(in the rows, 128 means zero)
Group, then class
140	124	129	113	118	109	117	41	98	151	120	122	142	102	166	151	133 -> dt:Jm
122	151	140	112	170	120	135	125	100	127	134	126	139	118	128	157	142 -> dt:Zm
136	130	130	122	133	126	132	108	111	136	118	122	133	122	126	156	138 -> dt:Zm
137	133	129	126	140	128	131	192	134	118	128	130	120	134	99	115	129 -> qb:zd
111	122	125	134	116	123	137	195	127	133	144	126	109	123	111	157	116 -> Jb:Ll
130	121	131	125	126	119	118	149	133	112	184	112	131	117	117	118	121 -> qb:tn
123	135	119	123	130	110	122	85	109	147	129	119	130	117	138	136	144 -> dt:hg
121	148	136	132	148	133	122	137	118	126	158	118	133	125	114	129	126 -> qb:zd
130	127	125	133	124	137	123	147	124	129	147	118	126	125	109	126	125 -> qb:sr
102	127	136	120	124	108	136	168	108	141	135	110	141	125	135	149	128 -> dt:hg
101	112	131	107	125	96	125	97	109	158	136	128	126	117	131	151	134 -> dt:Jm
112	133	138	124	137	128	120	174	116	112	137	121	136	122	113	137	122 -> qb:tn
146	134	126	129	165	135	104	131	123	119	144	133	131	116	115	130	130 -> qb:tn
110	139	138	124	138	130	129	171	122	105	140	107	119	125	106	149	115 -> Jb:Tz
126	153	133	114	131	107	136	97	119	137	131	130	139	111	146	162	148 -> dt:Jm
120	143	151	120	162	105	126	116	82	131	136	117	160	122	133	156	130 -> dt:Zm
131	134	122	134	122	148	140	157	134	130	139	136	126	134	112	125	116 -> qb:sr
136	145	122	130	167	130	125	159	114	107	163	129	128	123	116	140	122 -> qb:sr
129	142	125	128	175	148	99	89	98	116	160	126	134	118	131	139	135 -> qb:tn
116	121	137	130	121	126	138	209	119	113	135	118	117	130	107	131	123 -> qb:tn
112	133	141	109	152	112	123	166	125	95	143	105	127	111	126	157	107 -> Jb:Tz
115	157	137	124	152	115	121	148	108	136	167	117	128	124	103	145	115 -> qb:sr
142	133	136	137	149	128	109	102	136	128	137	121	132	125	140	129	127 -> qb:zd
110	141	135	118	166	106	125	162	102	117	138	133	145	119	125	145	149 -> dt:hg
171	133	127	132	210	121	90	100	139	74	130	133	168	101	139	127	125 -> qb:sr
136	125	132	133	130	135	123	186	114	119	140	123	125	127	120	140	126 -> qb:sr
121	127	116	133	111	134	142	200	130	142	147	147	112	134	114	151	133 -> qb:tn
112	134	137	111	139	124	131	183	106	109	149	120	114	115	105	170	111 -> Jb:Ll

Group and class of each row
132	133	100	131	136	121	124	139	136	120	144	117	104	141	154	149	123 -> L:fp
128	132	139	114	146	130	129	177	132	121	157	144	132	137	160	141	133 -> Y:jf
127	138	142	128	99	110	142	152	133	132	139	127	141	118	141	84	133 -> J:zb
125	129	97	130	159	124	132	164	139	114	133	136	110	143	183	92	130 -> L:fp
120	130	124	119	162	149	107	180	130	110	126	149	146	142	190	132	120 -> K:fd
147	135	106	128	140	129	122	143	143	116	144	124	105	153	157	127	113 -> L:fp
133	137	148	124	104	115	142	168	142	122	145	131	125	127	150	22	127 -> J:zb
123	122	102	119	177	152	118	185	148	107	120	157	124	145	169	101	106 -> K:fd
147	136	108	131	151	124	131	167	138	115	166	136	119	151	165	114	122 -> J:gm
137	149	137	127	110	111	143	138	130	128	136	124	141	128	162	112	128 -> L:Sg
141	139	126	127	133	133	119	130	126	122	150	130	136	133	160	213	129 -> Y:jf
127	134	120	131	142	120	138	165	137	129	138	129	127	136	150	54	133 -> J:zb
133	138	136	121	169	142	105	150	128	110	157	143	138	145	205	236	125 -> Y:fh
122	117	133	121	141	140	126	166	121	114	141	146	126	133	143	121	125 -> K:tl
117	121	121	131	162	148	118	133	126	119	128	150	143	111	144	162	119 -> K:tl
125	142	102	129	135	107	132	154	131	118	139	109	116	139	169	124	117 -> L:Sg
133	143	126	124	151	128	120	146	142	122	155	138	124	156	167	108	131 -> J:gm
130	152	92	129	139	120	127	159	137	117	127	133	126	139	200	78	125 -> L:Sg
135	125	131	121	148	118	138	185	137	111	167	139	114	142	151	64	116 -> J:gm
127	134	105	128	135	117	133	157	134	126	137	137	119	139	173	84	123 -> L:Sg
121	127	111	135	167	141	122	159	128	124	105	140	136	129	159	124	125 -> K:tl
139	131	156	121	129	123	124	148	138	124	173	132	118	147	143	136	125 -> J:gm
136	132	113	124	137	132	130	162	143	112	154	131	106	145	175	120	124 -> L:Sg
132	141	87	126	162	122	120	159	141	109	148	131	112	153	187	117	120 -> L:fp
138	140	104	133	131	111	130	152	140	118	140	130	124	140	203	98	119 -> L:Sg
128	150	115	130	149	118	135	163	133	121	158	142	125	152	164	98	127 -> J:gm
133	129	118	123	159	136	119	166	127	111	154	143	133	137	167	151	132 -> Y:fh
122	122	137	126	136	138	123	140	125	128	100	144	152	114	155	160	131 -> K:tl
131	117	149	117	135	128	129	154	124	116	140	114	130	125	139	154	129 -> Y:jf
133	133	150	122	119	113	133	170	146	131	157	138	135	152	148	36	121 -> J:zb
136	127	154	123	140	121	134	162	132	122	153	136	132	136	135	125	123 -> Y:jf
124	121	136	122	143	143	133	166	116	122	124	144	148	124	156	106	134 -> K:fd
115	124	106	129	143	145	128	158	119	117	83	141	144	116	155	103	134 -> K:tl
131	116	130	128	155	130	131	161	130	111	162	135	126	135	144	176	130 -> Y:fh
124	119	121	126	157	149	124	161	128	119	139	149	131	135	133	146	127 -> K:tl
122	128	144	122	146	134	134	159	126	125	143	143	138	124	145	115	125 -> Y:jf
127	133	65	128	163	127	147	198	129	100	127	143	122	137	193	80	126 -> L:fp
122	147	159	141	98	120	129	131	130	157	125	129	158	122	166	78	130 -> J:zb
131	123	120	130	155	132	121	171	134	105	150	145	130	117	180	111	127 -> Y:fh
120	141	111	124	146	120	134	197	142	110	129	151	137	145	186	13	121 -> J:zb
130	137	133	131	143	125	141	202	140	122	142	146	131	152	186	5	119 -> J:zb
140	142	112	133	127	122	112	127	134	121	140	132	130	135	172	148	128 -> L:fp
135	144	82	131	133	119	135	157	138	122	134	134	125	133	196	119	122 -> L:fp
135	130	141	125	156	137	108	148	137	114	158	130	135	148	153	197	122 -> Y:jf
143	144	98	122	136	124	114	144	138	105	145	122	116	143	195	166	123 -> L:fp
133	133	137	121	119	129	129	145	120	115	157	134	140	131	155	188	128 -> Y:fh
139	140	77	127	146	121	109	142	138	114	146	120	101	137	177	126	122 -> L:fp

Group and class of each row
110	116	115	107	153	139	133	116	96	139	114	124	108	129	128	110	133 -> (16):zh
131	130	121	110	150	136	111	123	114	137	121	128	116	124	126	116	135 -> (16):zh
128	118	128	121	124	148	142	141	138	130	128	145	100	147	134	124	102 -> (17):jz
131	120	138	90	145	143	121	113	95	135	118	139	113	124	137	109	137 -> (16):Dh
114	120	117	119	115	125	128	129	113	122	111	133	109	126	131	123	141 -> (13):pr
102	105	114	148	101	130	136	120	91	114	115	137	96	111	129	149	135 -> (13):pr
128	121	133	112	114	135	128	139	114	133	116	135	91	115	140	104	143 -> (13):pr
120	114	118	112	144	131	158	124	93	120	119	130	103	131	126	116	137 -> (16):fl
128	130	123	116	137	126	128	115	114	127	102	147	155	134	121	125	126 -> (11):dd
141	145	153	144	124	141	127	153	137	117	140	137	108	122	152	98	140 -> (17):fs
114	111	112	120	110	130	142	114	108	121	103	127	103	137	136	131	125 -> (13):zq
112	129	119	114	99	119	128	128	95	135	111	128	111	108	149	152	136 -> (13):zq
119	119	116	133	125	146	144	121	106	113	104	131	98	117	150	124	140 -> (13):pr
119	126	116	131	160	137	145	120	106	111	113	132	107	139	150	114	129 -> (17):fs
113	122	125	123	132	131	114	106	74	133	120	132	92	111	131	136	131 -> (16):Dh
120	129	138	128	138	104	121	107	98	126	104	117	140	109	131	135	136 -> (11):hj
157	130	128	92	164	148	137	121	134	132	98	127	87	126	120	78	142 -> (16):zh
124	112	123	121	150	142	128	128	108	136	110	129	99	116	129	107	126 -> (16):fl
119	127	132	141	151	146	152	132	122	116	132	147	103	159	143	106	128 -> (17):jz
154	139	131	63	159	144	123	125	142	144	104	126	101	131	117	84	141 -> (16):zh
112	129	122	99	134	125	118	104	110	147	87	123	142	109	111	128	133 -> (11):hj
125	121	112	142	115	149	127	130	115	126	116	132	93	123	144	125	140 -> (13):Fj
125	94	122	129	109	126	134	132	106	112	146	151	95	63	159	129	125 -> (17):jz
136	138	126	124	130	143	147	136	99	108	81	139	101	137	138	117	135 -> (13):pr
122	132	112	116	136	123	117	109	108	115	99	122	144	113	110	126	130 -> (11):hj
112	107	111	101	140	154	139	95	65	119	113	142	124	121	121	141	122 -> (16):Dh
127	126	116	115	132	140	167	127	125	114	100	133	96	135	141	109	129 -> (13):pr
117	131	119	117	119	149	139	134	124	115	134	136	102	127	140	129	125 -> (17):fs
76	112	125	152	79	111	139	134	96	123	148	137	126	129	161	156	127 -> (17):fs
129	124	113	137	116	135	137	132	101	110	105	143	98	126	143	132	135 -> (13):pr
123	126	111	114	126	132	139	123	100	120	97	141	102	131	142	117	133 -> (13):zq
121	123	135	130	127	117	119	98	89	150	114	134	109	127	114	137	143 -> (16):Dh
125	124	131	116	129	126	126	129	111	179	128	122	115	136	114	106	136 -> (16):zh
119	146	130	113	132	128	128	112	111	129	88	122	128	107	119	122	127 -> (11):cl
151	121	109	90	135	128	133	128	117	104	96	144	87	108	141	90	135 -> (13):pr
125	148	132	118	141	128	125	114	93	130	92	122	123	108	120	112	134 -> (11):dd
